Below are the code and all the weights of a small trained network. Each question names an input and a class and asks about switching units off, where a switched-off unit gives its printed mean instead of its output.

import numpy as np


def w(rows, s, z=0):
    codes = np.array(rows[::2]) - 128.0
    scale = np.full(codes.shape[1], s)
    scale[-1] = z or s
    return codes * scale


def f(y):
    return np.maximum(y, 0)


def log_softmax(a):
    a = a - a.max(-1, keepdims=True)
    return a - np.log(np.exp(a).sum(-1, keepdims=True))


def net(x, mask):
    res = np.array(x, float).reshape(1, 8) / 4 @ E
    y = f(res @ A[0][:, :-1].T + A[0][:, -1])
    res = res + np.where(mask, y, B[0][:, -1]) @ B[0][:, :-1]
    return log_softmax(res[-1] @ U[:, :-1].T + U[:, -1])


A, B = {}, {}
E = w([
[53,147,226],'x0',
[127,129,127],'x1',
[126,128,129],'x2',
[222,173,198],'x3',
[128,128,129],'x4',
[129,130,128],'x5',
[127,129,129],'x6',
[155,2,174],'x7',
],0.0071)
A[0] = w([
[136,136,120,124],'neuron 0',
[164,119,157,102],'neuron 1',
[192,113,52,254],'neuron 2',
[140,121,141,106],'neuron 3',
[149,180,137,147],'neuron 4',
[74,141,192,157],'neuron 5',
[178,255,144,148],'neuron 6',
[128,128,129,118],'neuron 7',
[98,53,124,146],'neuron 8',
[212,86,197,74],'neuron 9',
[79,36,109,139],'neuron 10',
[89,137,174,151],'neuron 11',
[142,121,141,111],'neuron 12',
[78,139,187,156],'neuron 13',
[29,198,37,227],'neuron 14',
[174,113,166,88],'neuron 15',
],0.017,0.0038)
B[0] = w([
[137,139,123,138],'neuron 0',
[153,155,147,154],'neuron 1',
[242,51,72,218],'neuron 2',
[134,132,140,137],'neuron 3',
[123,159,75,171],'neuron 4',
[51,183,165,189],'neuron 5',
[101,192,3,228],'neuron 6',
[129,129,128,128],'neuron 7',
[69,53,132,184],'neuron 8',
[191,155,197,195],'neuron 9',
[63,30,113,197],'neuron 10',
[73,167,156,172],'neuron 11',
[136,135,139,139],'neuron 12',
[57,176,166,185],'neuron 13',
[221,158,232,248],'neuron 14',
[167,150,156,162],'neuron 15',
],0.041,0.012)
U = w([
[228,127,173,253],'0',
[123,197,239,168],'1',
[140,132,2,68],'2',
[40,202,67,27],'3',
[113,37,65,127],'4',
[8,103,128,54],'5',
],0.0054,0.0011)

Each question gives the input, the list of numbers given to net, and the class t.
The units are the neurons (one row each of A and B). Each row of codes is followed by its name. A weight is (code - 128) times the scale printed after its matrix; where a second scale follows, it is the last column's (A, B and U).
mask holds one flag per neuron, in row order. A switched-off neuron (its flag False) gives its mean, the last column of its row in B, instead of its output. The means were averaged over made-up inputs and are rounded, as every weight is.
A unit's drop is (log p(t) with every unit on - log p(t) with that unit switched off) / (log p(t) with every unit on - log p(t) with every unit switched off).
The circuit of an input: a set's keep is (log p(t) with only the set's units on - log p(t) with every unit switched off) / (log p(t) with every unit on - log p(t) with every unit switched off). Starting from the 12 units with the biggest drops (on a tie, the unit counted first), units are removed one at a time, each time the one whose removal leaves the highest keep (on an exact tie, the one counted first), for as long as the keep stays at least 0.8.
units of the circuit, in order: the units of the circuit, biggest drop first
top k neurons: the k neurons with the biggest drops, biggest first
drop of u: that unit's drop, to one decimal
input [-7,5,8,0,-7,5,-8,7], class 4: units of the circuit, in order	[neuron 10]
input [-7,8,-2,1,-7,-1,8,-3], class 2: units of the circuit, in order	[neuron 9; neuron 6]
input [1,-2,1,0,5,1,2,8], class 5: top 3 neurons	[neuron 14; neuron 10; neuron 2]
input [-1,1,3,-5,8,-3,1,1], class 4: top 2 neurons	[neuron 10; neuron 9]
input [0,3,5,-8,4,7,-1,8], class 4: top 2 neurons	[neuron 5; neuron 13]
input [1,-4,8,8,-3,-7,5,0], class 3: top 3 neurons	[neuron 6; neuron 14; neuron 2]
input [-6,-3,3,7,-6,0,-6,-1], class 2: top 2 neurons	[neuron 6; neuron 14]
input [-7,-3,0,6,3,2,-2,0], class 2: top 2 neurons	[neuron 14; neuron 6]
input [-2,6,-6,-5,6,-5,-6,1], class 4: top 3 neurons	[neuron 10; neuron 9; neuron 8]
input [0,-6,6,-7,3,3,-2,1], class 4: drop of neuron 8	0.3
input [5,-3,8,2,6,6,1,-4], class 3: drop of neuron 12	0.0
input [-4,7,8,2,-8,-2,2,-5], class 2: drop of neuron 6	1.0
